Below is a small trained network, with its code and all its weights. Each question gives an input and a class and asks what happens when units are switched off, that is, made to give their printed mean instead of their output.

import numpy as np


def w(rows, s, z=0):
    codes = np.array(rows[::2]) - 128.0
    scale = np.full(codes.shape[1], s)
    scale[-1] = z or s
    return codes * scale


def f(y):
    return y / 2 * (1 + np.tanh(0.7978845608 * (y + 0.044715 * y**3)))


def log_softmax(a):
    a = a - a.max(-1, keepdims=True)
    return a - np.log(np.exp(a).sum(-1, keepdims=True))


def net(x, mask):
    res = np.array(x, float).reshape(1, 5) / 4 @ E
    y = f(res @ A[0][:, :-1].T + A[0][:, -1])
    res = res + np.where(mask, y, B[0][:, -1]) @ B[0][:, :-1]
    return log_softmax(res[-1] @ U[:, :-1].T + U[:, -1])


A, B = {}, {}
E = w([
[254,143,122,176,129],'x0',
[117,225,240,103,171],'x1',
[53,181,65,48,224],'x2',
[35,46,159,234,82],'x3',
[134,22,194,87,42],'x4',
],0.0067)
A[0] = w([
[254,147,114,106,99,248],'neuron 0',
[119,57,15,94,134,225],'neuron 1',
[79,204,100,104,184,252],'neuron 2',
[8,76,169,195,97,251],'neuron 3',
[72,153,129,101,174,217],'neuron 4',
[165,136,161,145,154,186],'neuron 5',
[223,200,202,124,107,196],'neuron 6',
],0.016,0.0035)
B[0] = w([
[254,129,180,140,201,230],'neuron 0',
[174,175,149,85,44,200],'neuron 1',
[60,201,129,167,125,224],'neuron 2',
[74,34,74,49,56,249],'neuron 3',
[94,159,107,153,90,189],'neuron 4',
[92,106,140,137,142,162],'neuron 5',
[93,75,103,186,245,232],'neuron 6',
],0.021,0.015)
U = w([
[54,251,116,167,110,159],'0',
[145,120,151,170,179,115],'1',
[182,172,161,124,117,1],'2',
[101,96,106,99,83,215],'3',
],0.013,0.0017)

Each question gives the input, the list of numbers given to net, and the class t.
The units are the neurons (one row each of A and B). Each row of codes is followed by its name. A weight is (code - 128) times the scale printed after its matrix; where a second scale follows, it is the last column's (A, B and U).
mask holds one flag per neuron, in row order. A switched-off neuron (its flag False) gives its mean, the last column of its row in B, instead of its output. The means were averaged over made-up inputs and are rounded, as every weight is.
A unit's drop is (log p(t) with every unit on - log p(t) with that unit switched off) / (log p(t) with every unit on - log p(t) with every unit switched off).
The circuit of an input: a set's keep is (log p(t) with only the set's units on - log p(t) with every unit switched off) / (log p(t) with every unit on - log p(t) with every unit switched off). Starting from all 7 units, units are removed one at a time, each time the one whose removal leaves the highest keep (on an exact tie, the one counted first), for as long as the keep stays at least 0.8.
circuit, biggest first: the units of the circuit, biggest drop first
k most important neurons: the k neurons with the biggest drops, biggest first
drop when u is switched off: that unit's drop, to one decimal
input [6,-6,-7,-8,8], class 1: circuit, biggest first -> [neuron 6]
input [-5,-7,7,-8,8], class 0: circuit, biggest first -> [neuron 0; neuron 3]
input [0,-3,-5,-1,6], class 2: circuit, biggest first -> [neuron 0; neuron 6]
input [-2,-8,8,8,-8], class 0: 3 most important neurons -> [neuron 2; neuron 4; neuron 0]
input [1,-3,-3,1,-4], class 2: 3 most important neurons -> [neuron 3; neuron 6; neuron 2]
input [7,-4,5,-7,0], class 2: 2 most important neurons -> [neuron 1; neuron 0]
input [8,-2,5,3,-1], class 2: 2 most important neurons -> [neuron 6; neuron 3]
input [-4,-2,-8,-3,-4], class 1: 2 most important neurons -> [neuron 1; neuron 3]
input [1,-3,4,-3,7], class 2: drop when neuron 3 is switched off -> 0.4
input [1,4,-4,5,-6], class 3: drop when neuron 0 is switched off -> 0.3
input [5,6,-6,8,-6], class 3: drop when neuron 3 is switched off -> 1.4
input [8,-6,6,-4,7], class 2: drop when neuron 4 is switched off -> 0.0
